Each row is followed by its class.
-0.71	+0.03	+0.53	-0.32	+0.14	+1.29	-1.86	+1.22	-0.77	-2.65	+0.19	-0.99	-0.48	-1.68	-1.64	-0.61	-1.21	-0.48	-3.87	+0.66	-1.39	+0.36	-0.09	+0.45	+0.19	-1.88	+0.22	+0.63	+1.56	+2.15	-0.28	+1.15	-0.45	+0.16	-0.04	-4.13	+0.93	+1.04	+0.05	-2.26	-2.01	+0.73 -> X
-0.31	-0.11	-1.04	+0.44	-2.75	+1.02	+0.69	+0.12	+0.84	-1.84	-0.30	+1.51	+2.71	-1.24	-0.28	-0.99	+0.63	-0.12	-2.34	+0.99	-0.34	-0.29	+1.07	-3.68	+1.36	-2.04	+0.41	+1.19	+1.07	-0.54	-1.65	+0.10	-0.12	-0.25	+1.51	+0.33	+1.50	+1.37	-0.62	+0.27	+0.50	+1.23 -> S
-0.24	+0.02	+0.08	-0.94	-0.21	+0.63	-0.72	+0.70	+1.50	-1.84	-0.19	+1.65	+1.59	-1.29	+0.46	-1.78	+0.69	-0.68	-2.92	+0.85	-1.14	+0.48	-2.53	-1.54	+0.98	-1.14	-1.79	+2.34	+1.34	+0.62	-0.22	+0.71	-0.05	+0.00	+1.37	-3.36	+0.83	+1.85	+0.60	-0.46	-0.22	+1.37 -> X
-0.63	-0.49	-0.87	-0.78	-2.58	+1.37	+0.00	+0.20	+0.32	-1.35	+0.59	+1.17	+3.11	-1.53	-1.07	+0.55	-0.23	-0.07	-4.65	+1.18	-0.04	+0.44	+6.16	-1.24	+2.16	-0.34	+0.54	+0.49	-0.14	-0.65	-2.11	+0.53	+0.38	-0.05	-0.28	+1.63	+1.33	+0.30	-0.81	-0.76	-1.47	+2.49 -> S
+1.37	-0.68	+1.92	-0.98	+1.36	+0.34	+1.16	-0.16	+0.70	-1.72	-0.58	+0.41	+3.32	+0.42	-0.62	-1.70	+0.28	-0.03	-1.46	-0.86	-0.78	+0.85	+0.35	+2.51	-0.98	-3.53	-1.36	+2.24	+0.01	+0.23	-1.77	-0.60	+0.30	+0.10	-1.17	+0.03	-0.56	+0.85	+0.35	-0.80	-0.14	+1.03 -> L
+1.88	-0.26	+3.75	-0.73	+1.52	-0.81	+0.43	+0.94	+0.56	-1.58	-1.77	+0.51	+1.31	-0.38	-0.40	-2.41	+0.44	-0.40	+1.00	-0.88	-1.20	+0.29	-2.81	+1.61	-1.55	-2.99	-1.46	+3.55	-0.34	+1.20	-2.18	-0.49	-0.77	+0.34	-0.64	-1.85	-0.73	+1.28	+1.80	-0.25	-0.05	-0.13 -> R
-0.26	-0.25	-0.04	+0.13	-2.11	+1.40	+0.86	-0.76	+0.13	-2.06	+0.06	+0.66	+1.62	-1.53	-1.82	-1.12	+0.17	+0.77	-3.03	+0.35	-0.17	+0.32	+3.10	-1.55	+1.11	-2.32	+1.27	-0.04	+0.14	+1.49	-2.09	-0.06	+0.31	-0.13	+0.00	+0.09	-0.11	+1.35	-0.56	-0.60	-0.48	+1.20 -> S
+1.21	+0.25	+1.32	-0.88	+1.08	-0.27	+0.88	+0.86	-0.26	-0.55	-0.69	+0.74	+1.17	+0.25	-0.37	-0.07	+1.34	+1.16	+1.76	-1.09	-0.35	+0.65	-2.18	+1.18	-1.40	-2.33	+1.61	+2.19	+0.05	+0.12	-0.74	-1.25	-0.47	-0.01	+0.01	-0.54	+0.15	+1.05	+0.95	+0.71	+0.13	+0.40 -> L
-0.60	-0.03	-0.89	-0.31	+1.15	+0.14	-0.48	+0.80	+0.62	-2.25	+1.69	-0.10	-0.53	-1.16	-1.21	-0.71	-1.37	-0.54	-1.56	+0.42	-0.90	+0.72	-2.00	+0.16	-0.28	-0.95	-1.62	+1.16	+1.22	+0.61	-0.57	+0.93	-0.73	+0.30	+0.92	-2.22	+0.29	+0.21	-0.47	-0.37	-0.45	+0.59 -> X
+1.34	-0.67	+3.06	-1.20	+2.41	-1.02	-0.76	+0.42	+0.37	-2.09	-1.20	-0.86	+1.53	-0.84	-1.04	-2.86	-0.92	-1.19	-2.08	-0.53	-1.36	+1.15	-1.96	+2.79	-1.73	-1.42	-3.54	+3.55	+0.28	+1.09	-2.49	+1.40	-0.07	+0.33	-1.63	-1.90	-0.72	+0.39	+0.78	-2.69	-0.44	+0.67 -> R
-0.45	-0.20	+0.02	+0.07	-0.08	+1.02	-1.25	+0.46	-0.24	-1.89	-0.47	+0.61	-0.31	-2.06	-0.91	-1.32	-0.69	-0.56	-1.68	+0.87	-0.58	+0.06	-1.97	-1.89	+0.23	-1.13	-0.91	+1.45	+1.31	+0.89	-0.58	+0.86	-0.36	+0.15	+1.40	-2.68	+1.48	+0.74	-0.13	-0.66	-0.20	+0.34 -> X
+0.72	+0.24	+1.31	+0.07	-0.21	+0.91	+0.78	+0.23	+0.58	-0.67	-1.07	+0.74	+1.66	+0.14	+0.59	-0.65	-0.62	+0.77	+1.07	-0.60	-0.43	+0.01	-2.15	-0.70	+1.02	-5.09	+0.90	+0.41	+0.60	+0.99	-1.08	+0.16	-0.97	+0.45	+0.85	-1.48	-0.03	+0.39	+0.92	-0.24	-0.12	+0.42 -> P
-0.22	+0.07	+0.39	+0.32	+0.28	+0.05	-0.81	+0.89	+0.07	-2.26	-1.05	+0.76	-0.85	-1.45	+0.00	-1.46	-0.81	-0.85	-1.00	+1.13	-0.49	+0.10	-3.98	-2.24	-0.69	-1.34	-0.97	+2.07	+1.38	+0.09	-0.34	+0.62	-0.47	+0.46	+1.76	-3.42	+1.03	+1.22	+0.06	-0.20	-0.67	+0.48 -> X
